Below is a small trained network, with its code and all its weights. Each question gives an input and a class and asks what happens when units are switched off, that is, made to give their printed mean instead of their output.

import numpy as np


def w(rows, s, z=0):
    codes = np.array(rows[::2]) - 128.0
    scale = np.full(codes.shape[1], s)
    scale[-1] = z or s
    return codes * scale


def norm(h):
    return h / np.sqrt((h * h).mean(-1, keepdims=True) + 1e-5)


def f(y):
    return np.maximum(y, 0)


def log_softmax(a):
    a = a - a.max(-1, keepdims=True)
    return a - np.log(np.exp(a).sum(-1, keepdims=True))


def net(x, mask):
    res = np.array(x, float).reshape(1, 8) / 4 @ E
    u = 0
    for l in range(3):
        y = f(norm(res) @ A[l][:, :-1].T + A[l][:, -1])
        res = res + np.where(mask[u : u + 3], y, B[l][:, -1]) @ B[l][:, :-1]
        u += 3
    return log_softmax(norm(res)[-1] @ U[:, :-1].T + U[:, -1])


A, B = {}, {}
E = w([
[84,84,6,161,184],'x0',
[183,161,173,116,113],'x1',
[76,137,76,174,69],'x2',
[159,123,166,116,122],'x3',
[187,106,222,11,255],'x4',
[72,65,54,141,201],'x5',
[86,134,86,188,63],'x6',
[160,187,204,145,14],'x7',
],0.0068)
A[0] = w([
[164,143,209,127,43,50],'L0N1',
[99,132,56,179,3,4],'L0N2',
[143,132,136,155,70,14],'L0N3',
],0.022,0.003)
B[0] = w([
[154,166,243,48,116,219],'L0N1',
[100,221,9,244,108,254],'L0N2',
[160,31,117,85,111,172],'L0N3',
],0.016,0.017)
A[1] = w([
[147,153,104,97,254,41],'L1N1',
[133,64,125,93,205,121],'L1N2',
[140,117,88,156,100,2],'L1N3',
],0.024,0.002)
B[1] = w([
[92,28,140,160,194,255],'L1N1',
[191,72,67,48,190,244],'L1N2',
[42,247,149,105,234,192],'L1N3',
],0.011,0.012)
A[2] = w([
[106,80,74,177,1,139],'L2N1',
[159,116,156,158,15,3],'L2N2',
[140,156,254,100,31,95],'L2N3',
],0.016,0.0037)
B[2] = w([
[74,55,113,173,109,185],'L2N1',
[60,116,166,92,223,151],'L2N2',
[166,112,196,116,2,255],'L2N3',
],0.014,0.0098)
U = w([
[157,2,89,79,250,9],'0',
[71,203,19,232,107,188],'1',
[189,143,252,50,55,165],'2',
],0.0093,0.0014)

Each question gives the input, the list of numbers given to net, and the class t.
The units are the neurons (one row each of A and B). Each row of codes is followed by its name. A weight is (code - 128) times the scale printed after its matrix; where a second scale follows, it is the last column's (A, B and U).
mask holds one flag per neuron, layer by layer. A switched-off neuron (its flag False) gives its mean, the last column of its row in B, instead of its output. The means were averaged over made-up inputs and are rounded, as every weight is.
A unit's drop is (log p(t) with every unit on - log p(t) with that unit switched off) / (log p(t) with every unit on - log p(t) with every unit switched off).
The circuit of an input: a set's keep is (log p(t) with only the set's units on - log p(t) with every unit switched off) / (log p(t) with every unit on - log p(t) with every unit switched off). Starting from all 9 units, units are removed one at a time, each time the one whose removal leaves the highest keep (on an exact tie, the one counted first), for as long as the keep stays at least 0.8.
circuit, biggest first: the units of the circuit, biggest drop first
most important unit: the unit with the biggest drop
top k neurons: the k neurons with the biggest drops, biggest first
k most important neurons of layer l: the k neurons of layer l with the biggest drops, biggest first
drop of u: that unit's drop, to one decimal
input [-5,-4,-3,-6,-1,-6,-3,-6], class 0: circuit, biggest first -> L0N2, L0N1
input [-7,-5,-3,8,2,-4,-6,-7], class 0: most important unit -> L0N1
input [5,-5,2,6,8,-8,3,0], class 0: circuit, biggest first -> L0N2, L0N1, L2N3
input [-3,-4,-5,2,2,7,6,1], class 0: circuit, biggest first -> L0N2, L0N1
input [4,4,-3,1,1,-1,7,5], class 2: top 2 neurons -> L0N1, L0N3
input [6,6,-5,5,-4,7,-3,-2], class 0: drop of L0N2 -> 3.5
input [1,8,-3,-5,-1,-4,0,0], class 2: drop of L1N2 -> 0.0
input [-4,4,-8,1,-1,7,4,1], class 2: drop of L0N2 -> 0.1
input [2,5,-2,1,-3,-2,-5,-7], class 0: top 2 neurons -> L0N2, L0N1
input [2,2,-2,-5,-6,-8,-2,7], class 2: 2 most important neurons of layer 2 -> L2N3, L2N2
